Below is a small trained network, with its code and all its weights. Each question gives an input and a target symbol and asks what happens when units are switched off, that is, made to give their printed mean instead of their output.

import numpy as np


def w(rows, s, z=0):
    codes = np.array(rows[::2]) - 128.0
    scale = np.full(codes.shape[1], s)
    scale[-1] = z or s
    return codes * scale


def norm(h):
    return h / np.sqrt((h * h).mean(-1, keepdims=True) + 1e-5)


def f(y):
    return np.maximum(y, 0)


def softmax(a):
    e = np.exp(a - a.max(-1, keepdims=True))
    return e / e.sum(-1, keepdims=True)


def log_softmax(a):
    a = a - a.max(-1, keepdims=True)
    return a - np.log(np.exp(a).sum(-1, keepdims=True))


def net(x, mask):
    ids = ['δεθξστω'.index(c) for c in x.split()]
    T = len(ids)
    res = E[ids] + P[:T]
    u = 0
    for l in range(2):
        q, k, v = (norm(res) @ M[l].T for M in (Q, K, V))
        z = softmax(np.where(np.tri(T) > 0, q @ k.T / 3**0.5, -1e9)) @ v
        res = res + np.where(mask[u], z, O[l][:, -1]) @ O[l][:, :-1]
        u += 1
        y = f(norm(res) @ A[l][:, :-1].T + A[l][:, -1])
        res = res + np.where(mask[u : u + 4], y, B[l][:, -1]) @ B[l][:, :-1]
        u += 4
    return log_softmax(norm(res)[-1] @ U[:, :-1].T + U[:, -1])


Q, K, V, O, A, B = {}, {}, {}, {}, {}, {}
E = w([
[92,72,139,194],'δ',
[85,77,133,195],'ε',
[18,58,128,77],'θ',
[24,40,115,88],'ξ',
[87,72,135,196],'σ',
[100,146,169,191],'τ',
[232,155,96,251],'ω',
],0.0016)
P = w([
[98,35,249,243],'0',
[116,244,4,29],'1',
[124,59,216,197],'2',
[118,237,47,60],'3',
[141,75,193,168],'4',
[118,209,66,79],'5',
[147,77,180,154],'6',
[120,199,78,84],'7',
[155,78,171,142],'8',
[117,190,77,93],'9',
[161,78,174,133],'10',
[97,190,74,103],'11',
],0.0017)
Q[0] = w([
[205,34,238,238],'L0H0',
[26,217,2,19],'L0H0',
[141,56,204,194],'L0H0',
],0.0035)
K[0] = w([
[16,23,208,13],'L0H0',
[244,253,93,244],'L0H0',
[69,67,208,51],'L0H0',
],0.0033)
V[0] = w([
[223,72,63,62],'L0H0',
[217,181,154,224],'L0H0',
[253,125,128,207],'L0H0',
],0.0031)
O[0] = w([
[220,55,69,147,3],'L0H0',
[176,253,82,135,170],'L0H0',
[233,248,14,159,130],'L0H0',
],0.0028,0.002)
A[0] = w([
[68,148,137,252,153],'L0N0',
[253,221,59,78,103],'L0N1',
[73,220,131,67,251],'L0N2',
[170,20,216,92,31],'L0N3',
],0.0027,0.0015)
B[0] = w([
[80,85,48,24,239],'L0N0',
[231,108,23,133,191],'L0N1',
[122,145,233,177,255],'L0N2',
[254,172,180,178,160],'L0N3',
],0.0029,0.0027)
Q[1] = w([
[190,2,180,146],'L1H0',
[198,3,195,116],'L1H0',
[189,243,105,19],'L1H0',
],0.0033)
K[1] = w([
[20,143,215,3],'L1H0',
[10,142,246,6],'L1H0',
[235,181,17,183],'L1H0',
],0.0033)
V[1] = w([
[196,137,174,114],'L1H0',
[83,172,12,163],'L1H0',
[120,4,132,240],'L1H0',
],0.0025)
O[1] = w([
[176,62,161,223,4],'L1H0',
[10,68,122,21,175],'L1H0',
[211,121,4,40,165],'L1H0',
],0.0024,0.00046)
A[1] = w([
[69,40,216,101,7],'L1N0',
[149,222,142,5,248],'L1N1',
[222,58,170,80,45],'L1N2',
[211,6,253,177,149],'L1N3',
],0.0028,0.0011)
B[1] = w([
[236,188,68,118,228],'L1N0',
[148,62,136,238,239],'L1N1',
[214,14,249,15,157],'L1N2',
[240,7,249,4,250],'L1N3',
],0.0028,0.002)
U = w([
[224,10,251,27,172],'δ',
[217,7,218,40,157],'ε',
[30,81,45,3,1],'θ',
[18,19,40,24,32],'ξ',
[19,64,24,20,1],'σ',
[14,243,235,245,245],'τ',
[228,242,19,242,239],'ω',
],0.0034,0.003)

Each question gives the input, a string of symbols that net reads in full, and the target symbol t.
The units are the heads (3 rows each of Q, K, V and O) and the neurons (one row each of A and B). Each row of codes is followed by its name. A weight is (code - 128) times the scale printed after its matrix; where a second scale follows, it is the last column's (O, A, B and U).
mask holds one flag per unit, layer by layer, with each layer's heads first. A switched-off unit (its flag False) gives its mean, the last column of its rows in O or B, instead of its output. The means were averaged over made-up inputs and are rounded, as every weight is.
A unit's drop is (log p(t) with every unit on - log p(t) with that unit switched off) / (log p(t) with every unit on - log p(t) with every unit switched off).
The circuit of an input: a set's keep is (log p(t) with only the set's units on - log p(t) with every unit switched off) / (log p(t) with every unit on - log p(t) with every unit switched off). Starting from all 10 units, units are removed one at a time, each time the one whose removal leaves the highest keep (on an exact tie, the one counted first), for as long as the keep stays at least 0.8.
units of the circuit, in order: the units of the circuit, biggest drop first
top k neurons: the k neurons with the biggest drops, biggest first
top k neurons in layer l: the k neurons of layer l with the biggest drops, biggest first
drop when u is switched off: that unit's drop, to one decimal
input τ σ τ δ τ θ τ σ, target τ: units of the circuit, in order : (L1N3 L0N2)
input θ ω ω ω τ ω τ σ, target ω: units of the circuit, in order : (L0H0)
input τ δ τ δ θ ω τ τ τ ε, target τ: units of the circuit, in order : (L0N2 L1N3)
input σ ξ ε τ, target τ: units of the circuit, in order : (L1N3 L0H0 L1N1)
input τ δ τ ξ, target τ: top 3 neurons in layer 0 : (L0N0 L0N2 L0N1)
input ε ξ θ ε ε δ ω δ, target ω: top 2 neurons : (L1N3 L0N2)
input τ τ δ ε τ τ σ ε, target τ: top 2 neurons in layer 0 : (L0N2 L0N1)
input τ ε τ τ ω σ θ ω θ θ, target ω: top 2 neurons in layer 0 : (L0N1 L0N0)
input τ τ δ δ, target τ: units of the circuit, in order : (L1N3 L0N2)
input δ δ σ τ ω θ, target ω: top 2 neurons in layer 1 : (L1N1 L1N3)
input ω ω ξ σ, target ω: top 2 neurons in layer 0 : (L0N1 L0N0)
input τ τ τ θ δ τ ξ ε τ σ τ θ, target τ: drop when L1H0 is switched off : 0.1
input ω δ ω ξ, target ω: drop when L0N0 is switched off : 0.1
input τ τ τ ξ ω ω ω τ, target ω: top neuron in layer 0 : (L0N1)
input ξ τ τ τ δ τ δ ε ω τ ω ε, target ω: drop when L0H0 is switched off : 0.7
